Each row is followed by its class.
[ 30  39  32 -40  67 -32   9  14  27 -45   3 -16 -21 -11  10   1 -10 -20
  15 -11   2  33  27  52  21   9  33   2   8   1  24 -41   8 -60] -> Ked
[  1  17  32  11   4  21  34   8 -35  38  28 -37  -2   0 -11  -9 -15  19
 -10  -4   9  15 -10  12 -22 -15   7  -8  47  -4  -7 -24  14  11] -> bop
[ 39 -10  26   0  14   5  11  21  27  42 -15   7  13  -3   5   5  -9   2
  15 -72  14 -29  28 -15 -32   2   4 -45  83  -1 -14 -53  39 -16] -> lafo
[-19 -67 -40  21 -20 -13 -19  71   3  21 -32 -12  36   3 -16 -18   8 -17
 -34   9 -27  21   6 -17  28 -37  24 -26 -28 -12  31 -52  16  57] -> tiris
[ 20 -26  18  -9   7  28  34   5   2   2   9 -34   8 -13 -31  -3  -4  24
  -9   9 -21  10  -2  39  -5  -5 -14  -4  20  13  -7  -8 -14 -10] -> vore
[ 16   7  57 -14  28  32  78   1 -12   7  35 -19 -57  26 -22   0 -43  -9
   3  20   0 -12 -18  43 -29 -26 -17 -16  48  18 -16  32  11 -21] -> vore
[  8  27  38  -7   4   4  -2  24   9  -5  -6   0 -10 -31  34  27 -24  26
   0 -29  10  -1  -8   1  10 -24  11 -47  35 -13 -25 -33  10  10] -> lafo
[-24  21 -55  18   9  -1 -30   3 -29   4  23  -7  23  32  47   3  -3 -31
 -34 -47  17   2  -3 -24  16   0  58 -17 -46 -12  71  26 -14  31] -> koliz
[ 31   6  19   1 -25 -19 -28  11 -10  76   8 -43  21  -3  73 -15   3  17
 -23 -18  26 -50 -15  14   7   9  -2  -6   0   9 -73 -13 -11   2] -> Relo
[-18   7  -3  31 -31  14  63   4  21  52 -23  -6 -15   2  28   8 -46  23
  -4 -39  15 -29  -7 -26  -9 -19   4 -35  64 -33 -60 -22  33  -5] -> Ked
[-19 -66 -16 -21  -4   4 -62  40  13  -9 -13   1  50   2   4  -2  30  -7
 -32   3 -11   0   9   4  33   7   9  12 -68  23  27 -22  -6  28] -> Ked
[ -8  30   0  16 -16   2 -29  16 -11  -3  16 -23  10 -32 -16  18 -11  13
   1 -25  12  35   8  16 -14 -22   1 -10  69   2  -7 -24  10  18] -> koliz
[-10  29  29 -25  29  -1  -2  -3 -32 -51  -4   9  -7 -27  10  19  25   5
  49  10   1  19  11  59  -9  10  -8  30 -14  -8 -26  -1 -10 -28] -> tiris
[  2  32  -1  -4   5  10  17 -23  13 -19   8   3 -11 -10  -8 -30  12 -18
  34 -13  -7  -9  33 -13  -3  -5   2  11 -22  -1 -47  36   7   3] -> Ked
[-44   2  48 -13   9  -9  40 -24   1  39 -10  17 -38  17  33  10 -14  -3
  25  23  10 -20  -5  11   3   9  -2  33 -15 -32 -30  11  24  -7] -> Relo
[ 51  -9  25 -39   0 -11  26   4  35   7 -23   9 -12   7  -1 -15 -45  13
  -9  14   2 -23 -25  19  23 -12 -11   1  31  28  59 -19 -14 -36] -> Relo
[-34   4 -56  24   2  40 -37   3 -47   9  23 -50  88 -36  38  11  27   3
 -42  19   6  46 -11  10  47  36  29  -1 -80 -30 -26  12 -23   5] -> vima
[ 31 -80  -9  -4  -5 -57  16 -11   4   9 -17  31  33  24 -46 -23  26 -15
  -2  15 -30  -9  -4 -15   6   4 -14  36  -2  16  83  -1 -26 -18] -> koliz
[ 39 -36 -25  -5  -3  -1  35  22  51 -14 -23  -8 -41  52 -12 -21 -29 -16
   1 -46 -11 -23  26   2  14  -5   9 -28  27  -8  31  -9  18 -18] -> vore
[ 10   3 -20   6 -20 -39  20 -63   8 -44 -19  20  -5 -15 -36 -24   7  16
  24  20 -20   3 -34 -12  -3  13 -19  17  -6  -1  -8  10 -26  -8] -> zutu
[ -5 -32  45 -19  31 -16  45  23   5 -23  -5  37 -19 -32   4  18 -19   4
   7  32 -11  27 -16  -6  33 -43   2 -25   0   8 -12 -16  -7   5] -> bop
[ 28  -6  14  -4  -8 -10  17 -32  -6  31  -2  13  -6  -8  -8   1   7  20
  10  -8   9 -24 -17 -27 -24 -13 -17  10  23  33   0   1 -19 -21] -> Relo
[  3 -59  20 -18  13   9  38   6 -35  25 -14  28  28  -2 -38  -9   6 -15
  16  17 -12  16 -10   2   4 -25   3  12  12   1  28 -28   4   4] -> lafo
[ -1 -30  15  -8 -21 -13  39  19  15 -60 -62   6   0 -38 -49  -8  26  45
  33   7 -29  36 -19  14  17 -37 -23   1  23 -18   4 -80   1   4] -> bop
[  8  43   7   5  44   0  15 -16 -14  -4  14 -52  26  -9 -14 -15   6   3
   4   6 -33  14  18  53 -32  34   8  18   1   0 -25 -15   0 -14] -> vore
[-56 -24  -8 -27  -8  23 -37  34 -25 -29 -15   0  51 -20  60   0 -14  -3
 -39  20  20  10 -17  28  56 -25 -14   1 -50 -29 -26 -30  -8  -2] -> zutu
[-52  40   4  12 -11   8 -22  -1   4  26   6  24 -13  -6  84  33 -28   5
  -2   1  38 -28 -10  31  42  20  -7  19 -22   8 -77  15  -7   1] -> lafo
[-40 -38 -21  17   3  -3  11  17 -30  40 -24  10  56   7  11   9   0 -19
  -9  -7 -15  10   1   6  -7 -14  15  16  11 -16  25 -45   4  16] -> koliz
[ -9 -46 -29  20  -2 -44 -54  17   7  38 -28  28  39 -10 -12  10  18 -10
 -16   3  -5   2   2 -51   9   9  19   0 -19  27  36 -12  17  41] -> Relo
[  9   4  56 -17  11 -51  28 -41  33  16  -3  15 -21   0  10 -16   6  -3
  15  29 -12 -19  -9  10  11  21 -11  36 -11 -10  24   4 -13 -26] -> zutu
[ 24 -30  76   8 -12 -47  70  19  46  -8  -6  -2 -67  12 -37  11 -14  28
  11  14 -15   2 -57  37 -21 -52 -53 -24  85  16 -26 -85  -6 -26] -> koliz
[ 13 -70  -5  20 -23 -51  50   1 -28  23  -5  15 -10  31 -13   3  -4 -12
 -12   4 -25 -22  -4 -37  13 -24  -4 -10  23 -26  15  21  -5 -12] -> vore
[ 40 -14  36   1 -17  23  42  14 -76  -6  18 -38   1   7 -54 -26  22  11
   9  34  -5   9 -34  38 -23 -31 -34   9  24 -17   9   4  -9 -19] -> tiris
[ -3 -44  -7  -7 -19   2  27 -12 -22   8  -2 -13   0  17  -3   2 -15  14
 -13   4  -8  -8  -7   1  -6  -2  -2  11   9 -17 -26  -5  -1 -20] -> Ked
[ -9 -42  -4   0 -68 -48  21 -42  -9 -65 -38   1 -13 -15   4  -6  40  56
   8 -14 -14 -34 -38   5  -1 -14 -36  -4  -4 -29 -42  -3 -40 -19] -> zutu
[-28 -11  20  10   9  42   9  53   9  21 -14   4  -3 -30  -3  35 -15  18
  -9 -13  17  16  -5 -16 -18 -39   3 -47  30   1   2 -29  38  27] -> tiris
[  0 -13 -36  17  -3 -12 -17   7 -26 -17 -11  22  28  21 -24 -23  20 -11
  20   2 -20  24  24 -14  23  10   9  39 -37 -11  22   3 -16   7] -> vima
[-25 -34 -23  37 -48 -72 -28   6  10  26  -1  30 -24  31  38   3  -6  -4
 -12 -37  13 -45  20 -39  31  10  16 -23  -3 -15 -33  38   4  30] -> Relo
[ 10 -15  17  -6  -7  -9   5  16  22   5 -18   1 -39  10 -25   6  -6   8
   8 -33  -3  -4   1 -13 -23 -29  16 -27  44  11  23 -38  31  27] -> lafo
[  3  -1  16   1 -37  45   8  -3 -71  31  42 -30  40   1 -20  -6   7  13
  -4  17  28  11 -20  45   8   8 -30  34  42  -7   3  17 -19 -36] -> vima
[ 11 -18  80  25  28 -33  62  31 -13  14  44  11 -99  42  36  25 -28 -17
  -7  24   8 -13  16  20  36 -18  13 -17   4 -12 -19  64  -2 -14] -> bop
[ 46 -10  -5  13  24 -33 -61  25  -3  56  44  10   7  18  15   4 -17 -59
  -3 -15  11  17  56 -26  26  16  41  10  13   9  36  45   9  24] -> koliz
[-54 -68 -17  14 -27   6   7   8 -13  28 -44  33  54 -32  36  21  -5  15
 -14  -4   8   0  -1 -29  28 -19 -13  -2   2 -41 -39 -31   2   1] -> zutu
[-19 -62  38 -32  10  10  23  19 -42   8   7  14  24 -24 -28  14  10  -1
   5  70   2  37 -32  48  23 -14 -28  32  -8   4  13 -16 -13 -22] -> tiris
[ 32  15 -16  -6 -15  39  10 -14 -53  -3  11 -33  21   6 -24 -33 -17  -4
  -1  16  -2  -2  -7  39  -3   0  -6  20  15   1 -10  21  -6  -7] -> lafo
[  3   6 -13  19  11  57   8  17 -48  79  18 -55  58 -36  10  17  -5   8
 -40   5  13  14  -9  17  -8 -10  14   2  21  28   2   3  -5   5] -> vore
[-43 -34 -20  19  -6  17  17   8 -29  38 -22   6  58   8   9  -3  13  -1
 -14  -8   4 -11  -7 -17   0   9   1  17 -22 -22 -13 -20  16   0] -> Ked
[-22 -42  11 -20   2 -11  -6  22  22  23  -9 -30  39  20  30 -30  21  -1
 -28  27 -13 -20   4  52  56  42 -12  39 -76 -18  -4  -7  -7  -5] -> vore
[-51 -42  14  17   8   1  42   4 -23  57   7  25   2  30  11  23 -32 -15
 -34  29   5 -21 -16 -23  -7  -7  -1  13   1  -2   2  14  22  -9] -> Ked
[  3 -30 -15  15  -7 -14  22  -3 -31  -9  13 -19  11   1 -46 -26  20  10
  -4  -3 -10  16   6  16  -2  -5  11   6  -3  13 -20  11 -16   3] -> Ked
[  5  67  -2  35  23 -22 -48   6 -53  37  45  -5 -29  45 114  49 -41 -20
 -42   7  41 -32 -31   1  28  50  40   6 -36  10  16  66 -11   0] -> bop
[-66 -38 -26   2 -40 -16 -43  16  -1  -1 -28  22  32 -23  27  -6  -4   1
  -8   4  20   6  -1  -8  44  -5  -7   5 -24 -30 -57  -7  20  39] -> zutu
[ 48 -42 -62  -6 -42 -31 -14 -13 -29 -30 -13  -9   0  23 -39 -54  40 -16
  -9  -7 -40 -12   4 -38  15 -50  20  13 -51  25  53  15 -43  33] -> lafo
[  2  11  27   9  -4   4 -24  28  44  11   7  15  12 -58  -2  20  18  -2
   9  11   0  28 -10 -40  37 -20   7 -36  -9  12  -1   3   9  44] -> vima
[ 65  11 -78  43   4 -31  20 -40 -24 -89 -30   5 -38  10 -24   6   2 -38
  13 -38 -48   4  31 -58 -24 -32  46 -41  16 -22  64  44 -20 -24] -> zutu
[ 24 -24  16  26 -18 -42  18  22  29  13  -8 -13 -17  20  -6 -19  17   4
   2 -29 -15 -15  12   7  -1 -21  -8  -7  24  -3  -9 -29 -10   7] -> koliz
[  2  22   0  32 -17 -25 -13  -7 -28  38 -13  46   0   5  27  17 -18  18
   1 -37  41 -23 -10 -46   1  -1   1  11  43  -2  41  16  -5  -8] -> zutu
[-13  59 -18  33 -14 -17  14 -13 -11 -34  -3 -11 -28 -17 -35 -10  25  11
  37 -37 -12  11   9 -23 -56 -42   5 -17  43  14 -48 -16  14  18] -> vima
[ 27   8  48 -10  22  54  37  27  23  10  24 -40 -23   3 -31 -25 -52 -11
 -25  17  24  17  -1  44   9 -16  -3 -30  50  -4  34  13  33 -15] -> zutu
[ -2  24 -31  39 -38   7  24  25 -12  22 -42  -7   7  -9 -27 -42   5  -4
  19 -16  -2   0 -14  -6   7 -50   5  -9  20   2 -28 -33  21  52] -> lafo
[ 36 -44  22 -14 -13 -23   7  34  38   6 -11 -29 -11   5  -3 -14  -1  13
 -16 -20 -14  -8  10   4  18 -13  15 -28  13  -7   0 -32   8   4] -> Ked
[ 39  -9   7  18 -18 -78 -11   8   4  -6  -2  11  -8  29 -16 -34  35   1
   9  16 -11 -12   3  -6  36  18 -13  39 -28   6  22  18 -25 -18] -> vima
[  37   13  -38   29   45    1  -34   -4 -110  -44   46   19   21   16
  -41   12   27  -43  -17   43    1   40    4   16   29    9   28   62
  -65   61  109   98  -68  -30] -> Ked
[ 29 -25  10  -9 -24  14   9   7 -50   6  25  -7  11  15  10 -17   2 -18
  -8 -12   0 -28  19  23  19 -23  -2   0  15  -6   3  30 -25 -17] -> lafo
[ 21  13  18   9 -18   5 -19  17  17 -13   4  -2 -16 -18  14  17  10   7
  28 -24  16  15 -10  19  18 -22 -22  -4  25   0 -41 -29 -16   4] -> koliz
[  4 -29  31  -1  14  27  65   7  -7 -13   7   8 -68  22 -24  24 -20  -4
   6  19 -12  -4 -15  17 -10 -42 -11  -9  15  23   5  34  -5  -4] -> vore
